Below is a small trained network, with its code and all its weights. Each question gives an input and a target symbol and asks what happens when units are switched off, that is, made to give their printed mean instead of their output.

import numpy as np


def w(rows, s, z=0):
    codes = np.array(rows[::2]) - 128.0
    scale = np.full(codes.shape[1], s)
    scale[-1] = z or s
    return codes * scale


def f(y):
    return np.maximum(y, 0)


def softmax(a):
    e = np.exp(a - a.max(-1, keepdims=True))
    return e / e.sum(-1, keepdims=True)


def log_softmax(a):
    a = a - a.max(-1, keepdims=True)
    return a - np.log(np.exp(a).sum(-1, keepdims=True))


def net(x, mask):
    ids = ['Ψαγεζηθλξω'.index(c) for c in x.split()]
    T = len(ids)
    res = E[ids] + P[:T]
    r = res
    for j in range(3):
        rows = slice(4 * j, 4 * j + 4)
        q, k, v = (r @ M[0][rows].T for M in (Q, K, V))
        z = softmax(np.where(np.tri(T) > 0, q @ k.T / 4**0.5, -1e9)) @ v
        o = O[0][rows]
        res = res + np.where(mask[j], z, o[:, -1]) @ o[:, :-1]
    y = f(res @ A[0][:, :-1].T + A[0][:, -1])
    res = res + np.where(mask[3:7], y, B[0][:, -1]) @ B[0][:, :-1]
    return log_softmax(res[-1] @ U[:, :-1].T + U[:, -1])


Q, K, V, O, A, B = {}, {}, {}, {}, {}, {}
E = w([
[133,56,36,224,68],'Ψ',
[146,167,151,161,61],'α',
[210,97,84,85,124],'γ',
[70,134,7,90,56],'ε',
[203,111,162,225,177],'ζ',
[83,115,168,163,78],'η',
[161,72,146,98,21],'θ',
[152,188,8,91,154],'λ',
[160,202,137,171,56],'ξ',
[46,206,38,162,125],'ω',
],0.016)
P = w([
[149,147,167,97,89],'0',
[203,232,159,123,13],'1',
[166,176,117,148,76],'2',
[84,95,206,60,145],'3',
[142,166,177,110,110],'4',
[139,131,61,162,144],'5',
[128,99,165,89,140],'6',
[82,46,91,130,199],'7',
[154,133,126,110,174],'8',
[173,102,2,180,205],'9',
],0.0085)
Q[0] = w([
[111,141,197,95,145],'head 1',
[161,141,231,66,187],'head 1',
[81,141,138,81,101],'head 1',
[144,75,160,223,95],'head 1',
[183,99,54,53,59],'head 2',
[95,230,85,129,210],'head 2',
[122,172,164,187,223],'head 2',
[69,60,105,160,37],'head 2',
[118,71,30,211,135],'head 3',
[77,156,163,6,186],'head 3',
[79,60,133,208,112],'head 3',
[173,138,27,167,74],'head 3',
],0.011)
K[0] = w([
[200,174,131,168,79],'head 1',
[199,174,183,135,51],'head 1',
[72,180,98,126,122],'head 1',
[99,90,138,248,162],'head 1',
[155,73,91,44,132],'head 2',
[99,223,94,145,156],'head 2',
[114,154,151,168,193],'head 2',
[47,78,130,128,86],'head 2',
[87,75,73,149,161],'head 3',
[126,224,106,113,88],'head 3',
[141,93,102,154,140],'head 3',
[83,80,105,101,178],'head 3',
],0.015)
V[0] = w([
[80,51,161,175,176],'head 1',
[12,245,73,115,139],'head 1',
[52,162,38,95,123],'head 1',
[153,117,215,120,127],'head 1',
[125,33,97,1,40],'head 2',
[173,227,128,95,120],'head 2',
[132,40,46,35,83],'head 2',
[130,168,140,95,203],'head 2',
[102,46,172,144,86],'head 3',
[127,134,79,123,211],'head 3',
[168,130,101,48,60],'head 3',
[237,53,122,89,201],'head 3',
],0.0089)
O[0] = w([
[161,167,210,165,116,104],'head 1',
[137,11,151,98,120,104],'head 1',
[132,34,147,98,40,145],'head 1',
[187,166,77,160,254,81],'head 1',
[180,239,93,161,112,255],'head 2',
[79,71,130,62,194,125],'head 2',
[173,199,65,134,107,212],'head 2',
[80,61,183,168,145,34],'head 2',
[168,135,170,183,96,179],'head 3',
[90,177,136,60,157,69],'head 3',
[81,52,81,147,62,173],'head 3',
[39,169,90,178,137,103],'head 3',
],0.0081,0.0087)
A[0] = w([
[243,185,184,253,53,3],'neuron 1',
[21,129,11,107,207,134],'neuron 2',
[227,225,172,48,47,86],'neuron 3',
[251,129,83,172,116,148],'neuron 4',
],0.0064,0.0054)
B[0] = w([
[69,14,86,204,236,251],'neuron 1',
[194,50,187,144,128,140],'neuron 2',
[2,147,193,104,167,232],'neuron 3',
[211,135,206,134,111,232],'neuron 4',
],0.0072,0.021)
U = w([
[68,206,64,130,87,150],'Ψ',
[88,111,201,130,119,74],'α',
[5,181,233,176,86,1],'γ',
[129,155,161,149,108,99],'ε',
[254,188,119,116,142,211],'ζ',
[116,169,123,133,122,137],'η',
[195,107,216,140,208,79],'θ',
[146,116,57,227,120,55],'λ',
[172,118,55,109,183,182],'ξ',
[56,202,104,103,169,189],'ω',
],0.0097,0.0091)

Each question gives the input, a string of symbols that net reads in full, and the target symbol t.
The units are the heads (4 rows each of Q, K, V and O) and the neurons (one row each of A and B). Each row of codes is followed by its name. A weight is (code - 128) times the scale printed after its matrix; where a second scale follows, it is the last column's (O, A, B and U).
mask holds one flag per unit, heads first, then neurons. A switched-off unit (its flag False) gives its mean, the last column of its rows in O or B, instead of its output. The means were averaged over made-up inputs and are rounded, as every weight is.
A unit's drop is (log p(t) with every unit on - log p(t) with that unit switched off) / (log p(t) with every unit on - log p(t) with every unit switched off).
The circuit of an input: a set's keep is (log p(t) with only the set's units on - log p(t) with every unit switched off) / (log p(t) with every unit on - log p(t) with every unit switched off). Starting from all 7 units, units are removed one at a time, each time the one whose removal leaves the highest keep (on an exact tie, the one counted first), for as long as the keep stays at least 0.8.
units of the circuit, in order: the units of the circuit, biggest drop first
unit that matters most: the unit with the biggest drop
top k neurons: the k neurons with the biggest drops, biggest first
which heads matter: for each layer, one digit per head in row order, 1 if its drop is at least 0.15 and else 0, layers parted by /
input ζ η ζ Ψ θ ζ ζ ξ, target ω: units of the circuit, in order -> head 3; head 1
input θ α α θ, target ζ: which heads matter -> 101
input θ η ξ, target λ: top neuron -> neuron 1
input ω η θ γ, target ζ: top 2 neurons -> neuron 1; neuron 4
input Ψ Ψ α, target γ: which heads matter -> 100
input ξ θ λ θ Ψ θ ξ η η α, target θ: units of the circuit, in order -> head 3; head 1; neuron 1
input α θ θ ζ ε γ θ Ψ θ ξ, target γ: units of the circuit, in order -> head 1; neuron 3
input θ ζ η Ψ λ, target ξ: units of the circuit, in order -> neuron 3; head 2; head 1
input Ψ θ λ α, target λ: units of the circuit, in order -> head 3; head 1
input Ψ Ψ θ, target γ: units of the circuit, in order -> neuron 3; head 1
input λ θ λ, target ξ: units of the circuit, in order -> neuron 3; head 2; head 3
input η ξ θ η η η ε α, target θ: units of the circuit, in order -> head 3; head 1
input η η ζ θ, target θ: which heads matter -> 111
input θ γ Ψ ζ ζ ε θ γ, target ζ: which heads matter -> 000
input ζ Ψ η, target ω: unit that matters most -> head 1
input α γ θ ω γ θ, target α: which heads matter -> 100
input Ψ α γ ω Ψ λ Ψ ζ ξ, target γ: which heads matter -> 101
input η θ ω θ, target λ: which heads matter -> 011
input α ξ α, target ζ: units of the circuit, in order -> neuron 1; neuron 3; head 1; head 2
input ω Ψ ε Ψ ω ζ ξ ω Ψ ξ, target α: units of the circuit, in order -> head 1
input θ Ψ λ θ ζ η ω Ψ ω α, target γ: which heads matter -> 101
input Ψ α γ λ ξ, target Ψ: top 3 neurons -> neuron 4; neuron 1; neuron 3
input α θ ζ θ θ Ψ ε, target Ψ: which heads matter -> 110
